How the units are linked:
Bar § Fip
Bar & Sav
Bar ! Vin
Bar ~ Mur
Bar * Mil
Mes & Pud
Mes + Tad
Mes ! Mor
Mes ~ Zur
Mes * Bas
Sez § Sev
Sez & Por
Sez ! Kub
Sez ~ Lel
Sez * Fip
Gon § Mav
Gon & Riv
Gon + Sav
Gon ! Tes
Gon ~ Tud
Gon * Nuz
Fip § Pip
Fip & Sol
Fip ! Pek
Fip ~ Sez
Fip * Tus
Lur § Tob
Lur + Bib
Lur ! Rol
Lur ~ Vef
Lur * Dos
Gez + Zef
Gez ! Guf
Gez ~ Zag
Gez * Rem
Bib § Tar
Bib & Lur
Bib + Gos
Bib ! Kis
Bib ~ Bup
Bib * Nif
Zug § Kis
Zug & Tas
Zug + Lub
Zug ! Mel
Zug ~ Lem
Zug * Nom
Nif § Kef
Nif & Dos
Nif + Por
Nif ! Diz
Nif ~ Bib
Nif * Mav
Bup § Pud
Bup & Vef
Bup + Kor
Bup ! Pob
Bup ~ Mav
Bup * Bib
Miv & Zos
Miv + Sus
Miv ! Tar
Miv ~ Kar
Miv * Sop
Por § Fet
Por & Nif
Por + Sez
Por ! Bor
Por ~ Gos
Por * Sol
Nom § Diz
Nom & Vib
Nom + Taf
Nom ! Tud
Nom ~ Zug
Nom * Tes
Kek § Vef
Kek + Nuz
Kek ! Nul
Kek ~ Riv
Kek * Non
Kud § Puz
Kud & Kir
Kud + Zub
Kud ! Mav
Kud ~ Diz
Kud * Pob
Bas & Tar
Bas + Fis
Bas ! Sus
Bas ~ Mes
Bas * Fet
Pob § Kar
Pob & Gid
Pob + Mub
Pob ! Bup
Pob ~ Kud
Pob * Kis
Liv § Por
Liv & Tud
Liv + Mur
Liv ! Taf
Liv ~ Suf
Liv * Sav
Zef & Gez
Zef + Zur
Zef ! Puz
Zef ~ Kef
Zef * Pud
Lel § Fis
Lel & Gos
Lel ! Fir
Lel ~ Tus
Lel * Sez
Fet & Kef
Fet + Sev
Fet ! Nep
Fet ~ Bas
Fet * Zur
Kir § Guf
Kir + Kud
Kir ! Zoz
Kir ~ Git
Kir * Gid
Zos + Miv
Zos ! Tob
Zos ~ Rop
Zos * Let
Nid § Kub
Nid & Taf
Nid ! Mur
Nid ~ Kat
Nid * Vin
Riv § Zoz
Riv + Gon
Riv ! Daz
Riv ~ Nel
Riv * Kek
Zag + Kef
Zag ! Let
Zag ~ Tob
Zag * Gez
Gid § Rop
Gid + Pob
Gid ! Vef
Gid ~ Kir
Gid * Rol
Rop + Kar
Rop ! Rem
Rop ~ Guf
Rop * Zos
Bor § Nep
Bor & Diz
Bor + Kub
Bor ! Por
Bor ~ Tez
Bor * Zub
Reg § Kor
Reg & Nuz
Reg + Mil
Reg ! Vig
Reg ~ Sav
Reg * Suf
Kol § Zub
Kol & Tes
Kol + Vin
Kol ! Sav
Kol ~ Taf
Kol * Vig
Daz § Kir
Daz + Tes
Daz ! Riv
Daz ~ Vib
Daz * Nul
Gos § Bas
Gos & Bib
Gos + Lel
Gos ! Tez
Gos ~ Kor
Gos * Por
Zub § Bef
Zub & Kud
Zub + Pek
Zub ! Sol
Zub ~ Bor
Zub * Mub
Fir § Dez
Fir & Tez
Fir ! Lel
Fir ~ Vam
Fir * Kub
Fis & Bas
Fis ! Dez
Fis ~ Tad
Fis * Sev
Vef § Rem
Vef + Bup
Vef ! Gid
Vef ~ Zoz
Vef * Lur
Mor & Kar
Mor + Kuf
Mor ! Mes
Mor ~ Bef
Mor * Sus
Mur § Sez
Mur & Liv
Mur ! Nid
Mur ~ Vif
Mur * Bar
Sus & Miv
Sus + Dez
Sus ! Bas
Sus ~ Mor
Sus * Nep
Pud & Rem
Pud + Mes
Pud ! Kar
Pud ~ Zef
Pud * Tar
Tes § Kud
Tes & Daz
Tes + Kol
Tes ! Gon
Tes ~ Nom
Tes * Lem
Vig § Mub
Vig & Lem
Vig + Mit
Vig ! Reg
Vig ~ Kol
Vig * Lub
Kub § Sak
Kub & Bor
Kub ! Sez
Kub ~ Fir
Kub * Pek
Sop & Let
Sop + Nep
Sop ! Kef
Sop ~ Miv
Sop * Puz
Rol § Zos
Rol + Kis
Rol ! Lur
Rol ~ Gid
Rol * Git
Zoz § Gez
Zoz + Mav
Zoz ! Kir
Zoz ~ Dos
Zoz * Vef
Vif § Lel
Vif & Suf
Vif ! Kat
Vif ~ Mil
Vif * Mur
Nul § Gid
Nul + Lem
Nul ! Kek
Nul ~ Daz
Nul * Tas
Mel § Bib
Mel & Non
Mel + Suf
Mel ! Zug
Mel ~ Nuz
Mel * Tud
Tas § Rol
Tas + Zug
Tas ! Non
Tas ~ Nul
Tas * Vib
Tez § Sus
Tez & Kis
Tez + Fir
Tez ! Gos
Tez ~ Mub
Tez * Bor
Kuf & Mor
Kuf ! Tad
Kuf ~ Pur
Kuf * Dez
Nep & Sop
Nep + Sak
Nep ! Fet
Nep ~ Sus
Nep * Bef
Sev & Fet
Sev ! Sak
Sev ~ Fis
Sev * Pip
Pur & Bef
Pur ! Pip
Pur ~ Sak
Pur * Kuf
Pek § Pur
Pek & Zub
Pek ! Fip
Pek ~ Kub
Pek * Vam
Guf + Puz
Guf ! Gez
Guf ~ Let
Guf * Rop
Pip & Zur
Pip ! Pur
Pip ~ Sev
Pip * Tad
Nuz § Bup
Nuz & Kek
Nuz + Reg
Nuz ! Lem
Nuz ~ Gon
Nuz * Mel
Kis § Miv
Kis & Rol
Kis + Tez
Kis ! Bib
Kis ~ Pob
Kis * Diz
Taf § Bor
Taf & Nom
Taf + Nid
Taf ! Liv
Taf ~ Lub
Taf * Kol
Rem + Pud
Rem ! Rop
Rem ~ Gez
Rem * Tob
Kar & Rop
Kar + Mor
Kar ! Pud
Kar ~ Puz
Kar * Miv
Tar & Tob
Tar + Bas
Tar ! Miv
Tar ~ Pud
Tar * Kef
Mub § Mor
Mub & Pob
Mub + Vam
Mub ! Kor
Mub ~ Zub
Mub * Tez
Tob + Tar
Tob ! Zos
Tob ~ Rem
Tob * Zag
Kat § Fir
Kat & Lub
Kat ! Vif
Kat ~ Mit
Kat * Nid
Tud § Nif
Tud & Nel
Tud + Liv
Tud ! Nom
Tud ~ Mel
Tud * Gon
Non § Lur
Non + Mel
Non ! Tas
Non ~ Kek
Non * Nel
Lem § Pob
Lem & Nul
Lem + Vig
Lem ! Nuz
Lem ~ Tes
Lem * Zug
Tad & Mes
Tad ! Kuf
Tad ~ Pip
Tad * Fis
Bef & Puz
Bef + Pur
Bef ! Zur
Bef ~ Nep
Bef * Mor
Let + Sop
Let ! Zag
Let ~ Zos
Let * Guf
Lub § Tez
Lub & Zug
Lub + Kat
Lub ! Suf
Lub ~ Vig
Lub * Taf
Zur & Zef
Zur + Pip
Zur ! Bef
Zur ~ Fet
Zur * Mes
Puz & Guf
Puz + Bef
Puz ! Zef
Puz ~ Sop
Puz * Kar
Nel § Dos
Nel + Tud
Nel ! Vib
Nel ~ Non
Nel * Riv
Mil § Tus
Mil & Reg
Mil ! Mit
Mil ~ Bar
Mil * Vif
Vib § Git
Vib + Nom
Vib ! Nel
Vib ~ Tas
Vib * Daz
Tus § Tad
Tus & Kor
Tus ! Vam
Tus ~ Fip
Tus * Lel
Mav § Zef
Mav & Zoz
Mav + Sol
Mav ! Kud
Mav ~ Nif
Mav * Bup
Sak & Nep
Sak ! Sev
Sak ~ Dez
Sak * Pur
Vin § Pek
Vin & Kol
Vin ! Bar
Vin ~ Nid
Vin * Mit
Kor § Mes
Kor & Bup
Kor + Tus
Kor ! Mub
Kor ~ Sol
Kor * Gos
Dez & Sus
Dez ! Fis
Dez ~ Kuf
Dez * Sak
Sol § Zur
Sol & Mav
Sol + Fip
Sol ! Zub
Sol ~ Por
Sol * Kor
Vam § Kuf
Vam & Mub
Vam ! Tus
Vam ~ Pek
Vam * Fir
Suf § Gos
Suf & Mel
Suf + Vif
Suf ! Lub
Suf ~ Reg
Suf * Liv
Mit § Vam
Mit & Vig
Mit ! Mil
Mit ~ Vin
Mit * Kat
Git § Let
Git + Diz
Git ! Dos
Git ~ Rol
Git * Kir
Sav § Sol
Sav & Gon
Sav + Bar
Sav ! Kol
Sav ~ Liv
Sav * Reg
Kef & Zag
Kef + Fet
Kef ! Sop
Kef ~ Tar
Kef * Zef
Dos § Zag
Dos + Nif
Dos ! Git
Dos ~ Lur
Dos * Zoz
Diz § Sop
Diz & Git
Diz + Bor
Diz ! Nif
Diz ~ Kis
Diz * Kud

In the rows, 26 means zero.

The rows follow the links: the fewer symbols apart two units are, the more alike their rows tend to be.

Each row is also shifted at random along 5 hidden directions that mean nothing.

Name the unit of each row.
28,25,42,27,23,26,29,27,18,28,26,30,35,38,27,14,26,23,21,20,28,25,22,22,24,26,15,27,30,27: Kol
26,28,30,24,23,27,38,28,24,23,21,28,23,32,30,25,26,26,32,17,20,27,18,30,32,37,24,31,35,29: Kud
27,30,24,31,24,22,26,23,34,20,25,35,20,29,24,37,33,24,32,27,33,26,32,22,32,32,27,24,19,25: Vin
25,23,25,30,26,19,24,30,28,27,27,30,29,27,21,22,22,24,25,25,31,25,27,21,31,27,25,22,17,22: Vam
25,24,23,27,26,24,19,33,29,32,32,26,31,30,17,30,25,29,32,24,24,24,18,32,25,30,29,26,24,27: Pur
29,25,28,27,27,29,34,28,20,21,28,26,24,26,25,18,27,28,33,26,16,23,23,32,24,29,18,36,32,29: Kis
31,23,25,23,32,31,22,40,23,31,28,27,38,28,23,15,14,28,35,29,22,21,18,33,23,20,33,27,34,21: Diz
26,27,24,20,29,30,20,26,32,29,25,29,25,24,25,32,24,19,31,30,20,21,23,27,16,27,28,29,24,18: Vif
29,29,29,26,23,27,34,20,24,25,11,26,26,26,34,25,33,24,22,23,24,27,30,26,29,30,26,19,30,27: Tud
26,27,20,28,29,28,24,23,26,30,30,24,30,23,26,28,26,29,26,30,26,25,27,32,24,21,27,23,29,29: Zag
28,25,26,23,25,25,28,32,28,21,17,32,18,24,26,27,31,23,34,26,24,23,23,25,27,36,28,31,26,17: Lub
28,30,33,37,24,26,25,24,23,22,37,27,29,35,24,20,27,29,21,25,37,29,32,14,28,21,25,25,23,35: Zub
26,26,26,27,28,23,26,23,25,33,19,15,33,31,24,16,27,29,18,25,31,24,24,24,28,24,27,17,29,24: Fet
25,30,27,24,29,31,24,26,21,35,32,25,34,26,30,25,17,26,20,22,25,26,24,30,23,15,24,26,28,32: Zoz
28,26,20,28,23,21,30,26,32,18,18,27,27,28,26,27,29,26,27,27,36,27,26,19,36,29,33,23,27,26: Bor
29,22,29,30,27,28,30,25,20,18,22,28,27,24,27,22,30,24,23,29,27,27,35,26,28,27,21,26,24,26: Zug
27,33,23,23,25,28,24,18,35,25,20,29,21,26,29,36,35,22,33,29,22,26,28,27,21,31,29,27,24,26: Mur
24,23,30,19,29,28,25,36,24,30,22,29,31,23,31,21,17,24,19,26,27,26,29,23,27,20,33,22,27,19: Nuz
27,25,22,32,28,29,24,23,26,28,35,25,28,26,21,29,29,31,37,27,22,26,26,37,21,26,27,29,29,31: Let
25,25,31,16,26,33,22,23,27,33,28,19,33,29,20,22,18,23,13,27,28,23,14,30,19,26,13,35,33,25: Fis
24,25,25,25,27,26,26,24,28,28,30,16,25,24,24,23,27,30,22,34,26,25,27,21,21,23,31,26,26,26: Bas
25,21,25,29,31,30,25,23,21,33,32,19,32,22,23,21,21,31,21,29,23,24,26,34,20,17,18,25,29,29: Tob
22,26,26,24,24,23,30,29,24,24,28,20,23,22,32,31,28,31,17,23,27,32,28,22,34,27,29,25,28,29: Pud
29,27,20,22,28,31,29,24,29,26,14,30,28,22,33,35,30,20,26,28,26,28,28,34,28,29,28,24,28,23: Nel
27,24,25,31,27,23,32,17,22,27,13,24,25,22,32,22,32,23,23,28,21,22,37,28,27,27,18,16,21,24: Non
29,22,25,29,26,25,27,21,28,23,26,28,25,29,22,24,24,22,24,25,33,25,26,24,29,31,13,31,25,28: Fir

The symbols that take the first to the second take the third to the fourth, perhaps in another order. What is the fourth?
Answers are names.
30,24,25,27,30,30,26,27,19,33,30,26,40,29,23,13,19,25,29,24,22,22,20,39,20,23,14,27,33,29
to 28,30,24,24,30,26,26,25,23,31,24,22,29,26,31,21,23,29,31,29,22,24,26,28,20,20,37,17,30,22
as 29,33,33,37,24,29,25,18,29,15,30,30,20,30,27,29,38,24,30,31,29,29,39,20,20,27,29,32,24,34
to Mur

23,23,25,25,26,28,25,37,26,25,31,27,24,22,24,29,22,33,33,23,21,27,22,29,29,30,34,34,29,24
to 26,20,16,21,26,23,21,32,31,24,26,28,27,22,17,32,20,27,24,27,34,26,23,28,32,27,29,30,26,22
as 23,26,27,26,25,29,32,20,25,31,25,23,27,27,28,30,27,29,17,19,26,29,24,31,30,26,20,24,32,33
to Mes

30,30,25,20,26,22,28,28,27,26,8,25,31,26,31,25,28,22,17,28,35,27,27,20,34,27,32,17,25,19
to 27,30,37,31,24,27,22,27,24,24,31,29,28,34,28,20,28,23,25,27,31,26,30,17,22,22,28,28,23,28
as 24,26,35,24,21,20,33,24,20,31,18,18,23,32,30,16,26,27,20,19,19,21,22,22,26,31,17,22,26,22
to Tez

26,34,29,26,25,29,20,20,29,23,34,23,17,26,28,30,27,25,30,34,22,26,29,20,16,23,31,34,28,27
to 26,28,26,31,21,24,27,22,32,19,27,31,25,32,23,34,28,23,22,21,36,30,24,21,34,33,21,29,24,35
as 26,22,26,36,27,24,34,19,20,27,28,23,26,26,25,18,27,27,30,24,20,22,30,34,25,28,12,24,24,32
to Mav

27,23,21,31,26,23,31,19,24,27,24,21,23,17,28,26,26,26,25,30,24,24,33,27,25,21,22,17,20,27
to 27,29,20,20,29,31,24,31,29,28,27,22,27,22,28,33,27,31,29,28,25,28,22,30,25,23,35,27,34,26
as 28,21,20,30,26,19,27,29,26,15,19,26,25,24,23,23,24,27,28,30,35,24,31,16,35,27,33,23,22,19
to Sak

24,30,29,25,29,30,23,29,26,20,33,32,19,20,34,35,29,25,22,30,26,32,36,21,24,19,35,34,24,28
to 26,28,25,22,30,27,26,30,28,32,26,26,29,24,31,30,21,27,32,23,19,27,21,34,21,24,29,23,29,27
as 26,28,30,24,25,34,28,33,27,12,29,36,28,26,30,37,25,23,22,24,36,36,29,21,38,26,35,35,30,32
to Git

23,29,22,16,25,31,24,35,29,22,30,31,17,17,32,38,23,26,26,30,22,31,24,24,25,23,40,37,28,26
to 24,32,29,26,27,27,34,26,22,28,22,21,25,28,35,25,28,28,22,21,26,31,27,23,32,25,27,21,30,29
as 27,27,20,17,26,33,23,27,40,18,31,35,24,26,23,39,23,21,34,27,31,28,14,32,23,35,28,45,33,30
to Fir

27,32,26,28,27,25,25,21,27,29,26,18,28,29,26,25,28,31,21,30,29,27,26,22,22,23,28,24,30,29
to 26,28,26,29,24,23,24,28,28,25,32,23,24,30,22,27,31,32,36,25,26,26,22,22,29,29,34,26,26,27
as 29,27,25,26,25,30,30,24,24,24,20,32,29,28,29,25,28,23,32,25,25,24,27,36,28,32,20,25,28,25
to Riv

23,26,29,24,27,31,25,29,25,30,27,31,25,20,33,28,22,21,27,25,19,27,28,27,23,27,25,27,23,25
to 28,23,21,28,27,27,30,26,26,19,17,35,33,22,28,31,27,21,25,30,36,28,34,29,37,28,27,23,26,27
as 28,26,22,25,28,30,26,34,28,25,33,27,30,24,24,27,23,33,32,27,28,29,23,31,27,24,34,31,35,27
to Pud

26,27,23,32,29,27,25,28,26,26,36,21,27,28,22,25,31,35,38,28,23,24,24,33,20,24,32,23,31,26
to 27,27,26,28,28,27,27,25,22,32,28,18,33,26,28,23,26,32,22,31,30,27,30,26,26,16,30,19,31,28
as 23,25,23,25,30,24,21,33,22,39,27,24,25,20,28,20,21,28,33,24,11,19,22,31,18,21,25,22,20,21
to Gid

26,32,27,27,26,24,26,18,31,18,27,23,20,22,30,33,27,25,21,35,32,29,35,16,28,23,32,30,23,28
to 21,24,27,16,25,25,23,33,28,32,26,17,24,26,24,25,22,29,24,25,22,25,14,25,25,25,33,27,27,19
as 27,28,32,25,25,29,33,22,21,21,26,22,25,22,35,23,27,25,17,29,27,30,33,25,26,24,23,32,32,34
to Pud

23,23,21,33,26,17,24,25,27,28,29,24,23,25,19,27,31,31,35,26,24,23,27,23,29,31,26,21,17,25
to 28,20,27,16,25,30,26,33,30,23,29,26,27,28,21,27,20,28,21,28,31,27,17,28,28,32,26,42,35,23
as 29,28,23,32,22,23,30,17,30,23,26,21,18,33,23,30,39,34,40,27,22,24,26,26,29,35,28,25,30,29
to Puz

28,22,22,23,27,25,30,28,24,30,12,26,28,20,32,24,27,22,24,27,26,22,29,31,30,27,23,15,21,18
to 25,30,38,22,22,29,31,22,20,25,25,25,20,28,34,22,28,24,23,22,17,28,26,25,20,29,20,31,31,28
as 26,29,24,24,28,29,22,29,25,29,25,31,29,21,31,32,24,21,23,26,26,26,29,28,25,22,33,20,22,25
to Tud

25,25,32,27,22,20,30,27,25,20,22,32,22,27,24,25,32,25,26,23,29,25,32,17,33,31,25,23,21,22
to 29,29,27,28,28,27,23,18,28,31,27,25,31,30,27,25,24,22,20,29,33,24,28,21,22,20,24,23,25,31
as 26,22,29,20,23,33,31,39,29,16,31,34,24,24,27,35,19,24,23,21,28,35,20,25,34,29,28,46,35,28
to Fet

22,23,23,21,26,27,29,28,24,30,23,22,30,21,25,29,19,26,16,22,26,29,20,31,34,28,24,26,29,26
to 26,29,27,38,22,18,30,21,26,24,28,21,20,33,22,26,37,33,30,22,28,29,30,21,33,29,26,20,25,32
as 26,18,24,31,26,21,31,28,21,28,30,25,26,25,25,20,24,24,33,20,19,21,26,30,28,28,18,23,23,28
to Sol

25,32,28,18,23,28,33,27,26,25,22,25,21,28,36,33,29,26,30,21,19,33,16,29,29,30,31,32,35,28
to 26,31,27,26,24,28,30,18,29,26,23,18,24,34,27,30,33,29,21,23,29,30,23,25,25,30,22,28,34,30
as 27,33,31,19,24,30,27,29,23,27,21,29,25,28,34,27,28,24,28,22,20,28,23,28,24,26,31,26,32,24
to Por

26,23,22,30,29,27,20,25,33,23,38,27,22,25,18,32,27,28,27,33,32,29,29,26,24,24,25,33,24,31
to 24,32,32,22,24,27,27,20,27,30,29,19,21,33,27,25,31,29,30,21,15,28,14,26,19,32,26,29,34,27
as 24,26,26,27,30,28,18,34,24,33,38,20,32,26,24,24,21,34,26,29,23,26,26,27,20,14,37,19,30,25
to Zos

29,28,26,38,24,24,32,23,21,22,25,22,25,32,30,20,34,32,39,25,23,24,34,27,29,26,26,19,29,31
to 25,22,25,30,28,25,20,36,22,27,43,26,28,23,21,24,22,34,32,29,24,26,29,25,24,18,37,28,28,26
as 29,23,22,25,28,29,28,31,26,21,22,37,28,17,27,31,25,20,28,29,31,26,31,30,33,28,27,29,22,24
to Kir

